Here is a tiny trained network, its code and every weight. The questions are about switching its units off for an input and a target symbol, where a switched-off unit gives its printed mean instead of its output.

import numpy as np


def w(rows, s, z=0):
    codes = np.array(rows[::2]) - 128.0
    scale = np.full(codes.shape[1], s)
    scale[-1] = z or s
    return codes * scale


def norm(h):
    return h / np.sqrt((h * h).mean(-1, keepdims=True) + 1e-5)


def f(y):
    return np.maximum(y, 0)


def softmax(a):
    e = np.exp(a - a.max(-1, keepdims=True))
    return e / e.sum(-1, keepdims=True)


def log_softmax(a):
    a = a - a.max(-1, keepdims=True)
    return a - np.log(np.exp(a).sum(-1, keepdims=True))


def net(x, mask):
    ids = ['ΘΨΩαγεμφ'.index(c) for c in x.split()]
    T = len(ids)
    res = E[ids] + P[:T]
    q, k, v = (norm(res) @ M[0].T for M in (Q, K, V))
    z = softmax(np.where(np.tri(T) > 0, q @ k.T / 4**0.5, -1e9)) @ v
    res = res + np.where(mask[0], z, O[0][:, -1]) @ O[0][:, :-1]
    y = f(norm(res) @ A[0][:, :-1].T + A[0][:, -1])
    res = res + np.where(mask[1:17], y, B[0][:, -1]) @ B[0][:, :-1]
    return log_softmax(norm(res)[-1] @ U[:, :-1].T + U[:, -1])


Q, K, V, O, A, B = {}, {}, {}, {}, {}, {}
E = w([
[105,160,172,184,136,100,97,169,7,61,104,177],'Θ',
[146,134,141,125,129,197,13,77,79,148,118,82],'Ψ',
[77,170,115,111,48,223,107,228,83,179,126,122],'Ω',
[81,82,95,177,210,200,100,154,95,185,106,140],'α',
[133,70,229,157,138,113,158,144,145,75,99,91],'γ',
[184,125,153,189,128,195,138,145,134,163,79,209],'ε',
[114,98,163,71,208,213,142,131,79,164,106,163],'μ',
[113,156,1,120,140,83,88,148,221,124,51,137],'φ',
],0.0061)
P = w([
[109,100,148,96,111,180,122,94,115,74,3,141],'0',
[101,116,144,125,114,167,125,98,148,95,98,131],'1',
[123,123,138,128,129,152,128,117,143,114,125,134],'2',
[140,121,133,126,137,140,130,128,137,126,147,130],'3',
[149,121,125,129,135,128,133,132,131,133,169,129],'4',
[164,129,123,131,143,113,136,135,124,146,184,122],'5',
[172,132,122,130,140,105,136,137,119,150,208,126],'6',
],0.0066)
Q[0] = w([
[191,106,160,181,129,214,117,198,60,174,171,253],'H0',
[136,103,155,221,121,112,133,133,190,102,138,77],'H0',
[73,45,111,155,215,166,135,159,104,149,183,95],'H0',
[81,108,160,92,67,99,144,54,116,52,113,39],'H0',
],0.0056)
K[0] = w([
[134,142,141,140,159,88,131,139,107,156,254,104],'H0',
[123,110,161,62,124,114,175,110,123,105,92,110],'H0',
[201,155,146,127,94,117,148,121,137,137,160,150],'H0',
[89,89,178,167,114,177,104,112,119,107,55,144],'H0',
],0.0074)
V[0] = w([
[109,120,67,46,226,136,101,90,113,123,113,133],'H0',
[126,160,68,78,91,99,147,148,247,113,99,157],'H0',
[125,140,28,252,138,136,89,144,105,215,137,200],'H0',
[157,95,169,173,155,118,228,97,165,121,130,191],'H0',
],0.0038)
O[0] = w([
[107,80,212,226,11,18,106,203,166,92,179,142,210],'H0',
[118,2,209,155,103,220,131,100,26,183,187,175,7],'H0',
[25,112,223,49,110,141,151,67,101,12,101,155,223],'H0',
[77,58,12,65,90,61,114,125,88,174,101,246,82],'H0',
],0.0034,0.0015)
A[0] = w([
[38,139,140,136,136,147,151,191,93,114,108,131,175],'N0',
[155,184,172,150,149,169,88,49,98,141,154,72,138],'N1',
[155,112,91,152,154,90,129,177,143,172,124,140,119],'N2',
[169,94,204,194,140,107,123,156,150,91,147,78,130],'N3',
[100,156,166,112,213,178,188,47,180,117,131,164,74],'N4',
[75,112,133,203,102,110,117,94,137,144,144,168,104],'N5',
[128,116,214,127,137,111,198,151,95,6,73,122,65],'N6',
[63,104,133,79,106,150,158,46,6,175,141,163,93],'N7',
[110,53,232,156,85,104,115,127,89,89,166,166,101],'N8',
[97,165,60,119,124,181,141,139,33,242,131,150,75],'N9',
[67,163,229,97,114,110,159,156,65,51,107,181,3],'N10',
[90,234,97,92,104,147,149,148,175,145,124,90,190],'N11',
[128,194,127,89,154,184,121,80,45,93,79,117,112],'N12',
[158,71,132,181,106,175,107,119,68,204,208,111,149],'N13',
[192,96,171,138,118,156,171,114,150,132,63,187,109],'N14',
[154,101,253,180,181,137,181,152,61,73,135,133,173],'N15',
],0.0051,0.0026)
B[0] = w([
[195,119,147,98,116,104,156,135,127,138,181,144,227],'N0',
[104,148,71,69,55,107,109,51,112,121,178,92,186],'N1',
[113,126,182,117,133,183,124,105,116,111,142,111,174],'N2',
[124,125,100,78,118,118,153,128,97,123,111,202,194],'N3',
[153,121,124,132,141,104,131,90,96,145,3,102,179],'N4',
[175,135,143,73,148,132,127,157,129,141,180,131,164],'N5',
[132,208,63,192,111,87,180,114,188,110,85,125,214],'N6',
[54,61,118,162,57,75,126,137,104,159,116,192,160],'N7',
[151,183,113,148,185,123,155,118,100,160,94,68,181],'N8',
[116,197,118,149,25,208,184,150,135,59,112,104,172],'N9',
[142,127,225,160,172,174,152,58,93,72,194,111,196],'N10',
[153,183,81,181,65,76,163,173,131,123,91,165,195],'N11',
[151,108,152,68,198,109,159,98,107,182,213,112,222],'N12',
[152,199,156,150,155,77,153,145,113,186,102,78,171],'N13',
[103,118,128,104,141,95,108,160,120,123,205,103,222],'N14',
[70,103,84,148,57,154,36,151,183,104,152,123,253],'N15',
],0.0056,0.0049)
U = w([
[148,153,182,181,183,128,180,60,160,25,118,112,146],'Θ',
[115,133,95,69,114,155,71,27,121,157,100,61,155],'Ψ',
[142,183,138,113,73,254,196,175,116,127,113,112,26],'Ω',
[95,77,144,91,94,99,198,82,65,121,98,219,255],'α',
[227,168,124,118,218,57,195,148,108,229,63,111,167],'γ',
[158,65,161,64,145,122,109,203,163,110,234,159,64],'ε',
[109,136,40,166,71,55,101,170,189,90,41,153,93],'μ',
[65,128,172,222,106,90,100,143,91,202,144,99,116],'φ',
],0.0064,0.00097)

Each question gives the input, a string of symbols that net reads in full, and the target symbol t.
The units are the heads (4 rows each of Q, K, V and O) and the neurons (one row each of A and B). Each row of codes is followed by its name. A weight is (code - 128) times the scale printed after its matrix; where a second scale follows, it is the last column's (O, A, B and U).
mask holds one flag per unit, heads first, then neurons. A switched-off unit (its flag False) gives its mean, the last column of its rows in O or B, instead of its output. The means were averaged over made-up inputs and are rounded, as every weight is.
A unit's drop is (log p(t) with every unit on - log p(t) with that unit switched off) / (log p(t) with every unit on - log p(t) with every unit switched off).
The circuit of an input: a set's keep is (log p(t) with only the set's units on - log p(t) with every unit switched off) / (log p(t) with every unit on - log p(t) with every unit switched off). Starting from the 12 units with the biggest drops (on a tie, the unit counted first), units are removed one at a time, each time the one whose removal leaves the highest keep (on an exact tie, the one counted first), for as long as the keep stays at least 0.8.
circuit, biggest first: the units of the circuit, biggest drop first
most important unit: the unit with the biggest drop
k most important neurons: the k neurons with the biggest drops, biggest first
drop of u: that unit's drop, to one decimal
input Ω φ ε α μ Ψ α, target μ: circuit, biggest first : [H0; N12; N10]
input Ψ α μ α γ ε, target Ω: circuit, biggest first : [H0; N9; N2]
input ε ε μ ε Ψ ε ε, target α: circuit, biggest first : [H0; N7]
input α Θ Ω α α, target Θ: circuit, biggest first : [H0; N10]
input φ φ Ω γ φ, target γ: circuit, biggest first : [H0; N13; N15]
input φ ε ε, target α: 2 most important neurons : [N7; N4]
input α φ μ μ, target ε: circuit, biggest first : [H0; N6]
input φ φ γ μ, target Ω: circuit, biggest first : [H0; N9]
input γ γ ε Ω μ, target Ψ: most important unit : N4
input φ φ α μ ε, target ε: circuit, biggest first : [N14; N6]
input μ Θ ε, target γ: 3 most important neurons : [N15; N4; N14]
input φ Ψ Ψ γ ε φ, target ε: 2 most important neurons : [N6; N2]
input Θ φ Ω φ φ, target γ: circuit, biggest first : [H0; N8; N15]
input Θ φ α Ω Θ μ, target γ: circuit, biggest first : [N4]
input γ α μ, target Θ: 2 most important neurons : [N10; N4]
input φ Ω φ φ Θ Θ, target Θ: circuit, biggest first : [N10; H0]
input φ Ω Θ Ω ε φ ε, target φ: 2 most important neurons : [N15; N7]
input α γ Ψ ε μ, target α: 2 most important neurons : [N7; N4]
input γ Ψ ε, target μ: 2 most important neurons : [N4; N10]
input μ Ψ α, target μ: 2 most important neurons : [N12; N10]
input ε φ μ α, target ε: most important neuron : [N0]
input μ μ γ γ γ, target γ: drop of N12 : 0.0
input γ μ α, target ε: drop of H0 : 1.7
input α Ω α, target Ψ: drop of N1 : 0.1
input Ψ Ω φ ε ε γ α, target Ω: drop of N9 : 0.9
